[  3.6  14.1  11.1  -6.2  -2.5  36.2   5.9  16.8   7.8   4.4   4.3  32.8
  27.1  -9.4  48.0  -2.1 -12.0  36.6  -7.0  18.2] | [45] [89]
[  5.0  17.8  -2.1  -6.1   8.6  28.2  -8.2   7.1 -18.0  18.9   8.7  16.2
   7.7  -4.2  32.9  -0.5  -4.5   2.4 -13.1  -0.9] | [47] [86]
[ 10.2  21.0 -10.1  -0.4   2.4  47.5  -5.9  10.5  12.7   9.6  -3.8  26.9
  21.1  -3.3  49.2  -2.9 -19.6  10.2 -24.3   9.2] | [40] [99]
[  9.7   6.7  10.4   4.4   0.8  10.5   4.3  -8.2 -24.9  10.4   4.3  -6.0
  13.8   2.8  25.5  -5.9  61.6  -7.7  -5.7   8.0] | [40] [99]
[ 10.0   9.9  23.3   8.2  -6.2  36.5   0.5   4.2   7.6   9.4  -5.4  11.1
  16.0  -5.0  44.7  -1.0 -11.9  11.8 -22.7   1.1] | [47] [87]
[ 10.6  10.6   4.2  -3.9   9.2  33.4  -0.8   5.3  -6.1   3.0   9.2  12.3
  20.1  -7.3  33.1  -3.2  -8.2  10.8 -22.5  -8.9] | [47] [87]
[  9.0  -2.4   4.9  -4.6  -3.6   3.7  -3.8   0.0 -14.8   1.0   9.4   8.7
   5.1  -3.8  36.6  -0.9  -6.2  -2.2   6.9  20.7] | [45] [93]
[ 12.5  18.8  35.2   7.6  10.1  30.9  -1.4  12.1 -14.6  25.0   6.9  20.0
  25.5  -2.3  34.1  -5.9 -14.2  13.5 -14.5  -3.8] | [47] [86]
[ 17.0  20.7  -7.1   2.8   4.9  50.1 -10.9   6.2   1.4  10.7   6.0  27.9
  21.9  -1.1  42.2   1.7  -9.6   7.2 -11.5   2.4] | [40] [99]
[ 10.5   9.2   3.3 -10.7  24.7  19.4 -10.5  -3.1 -16.8   9.7  11.3  26.2
   7.3 -11.3  34.2  -0.5  -4.0  -6.9  -5.0  -3.0] | [47] [87]
[  9.3  10.1   7.9  -5.2  17.2  32.7   1.4   2.6 -21.1  19.3  14.0  19.1
  15.5 -13.4  51.3  -4.8 -14.7  19.1 -22.4  -5.3] | [47] [86]
[  0.8   8.7   1.7  -2.9 -11.9  35.2 -11.0   5.6  -4.5   6.1  -2.3  30.1
  30.3  -7.5  36.6 -10.8 -14.4  23.6  -3.1  12.7] | [45] [93]
[ 11.6  19.8  11.2 -15.6  10.8  30.2   0.4   3.3  -7.0   3.6   8.3   0.2
  13.3 -10.1  38.1   2.5  -4.4 -14.5  -5.8  13.4] | [40] [99]
[ 11.4  23.2  -2.9   7.5  -9.0  42.9  16.3  20.9  -0.2   7.2   5.0  31.5
  19.8  -6.4  66.2  -8.8 -20.5  31.5 -20.5  10.3] | [45] [89]
[ -8.3  13.2  -2.6  -8.4 -15.5  31.0  -8.4   4.9   6.3   5.4  -0.7  29.0
  25.9 -12.6  37.2  -0.7 -27.3  25.8 -15.6   7.7] | [45] [93]
[  3.1  -2.4   9.5  -3.0  -9.6  25.2  -4.3  -4.2 -25.5  10.7  -7.6   6.2
  19.8 -21.4  45.6  -4.0 -19.7   4.0   7.8  24.8] | [45] [93]
[  1.9   5.5  -2.7  -2.9 -13.1  32.9   6.7  14.9  13.6  -1.1 -11.4  33.2
  39.3  -2.4  48.9  -3.8  -7.9  35.9  -7.2  18.6] | [45] [89]
[  2.5  19.6  -1.6   8.4   6.7  39.1  -7.5   6.2  12.8  13.2  -0.6  18.2
  19.3  -0.2  17.6  -2.0 -15.2   5.0 -20.8   4.0] | [40] [90]
[  3.4  24.7   6.3   0.4   5.4  51.2 -10.0  21.0  10.4  19.7   6.1  25.4
  31.4  -6.8  45.7  -5.7 -27.5  38.3 -34.0  -2.4] | [47] [87]
[  9.8  34.6   4.8  -1.8  -3.6  53.6  -3.8   6.5   0.5  10.9  -4.1  25.7
  24.3  -5.6  45.4   0.4 -19.9   1.4 -14.2   8.4] | [40] [99]
[  6.6  18.4   6.8  -3.5  13.5  26.8   6.6  18.1 -10.0  14.1  10.7  18.7
  15.8  -5.1  43.6  -3.7  -9.7  18.4 -20.0  -6.5] | [47] [86]
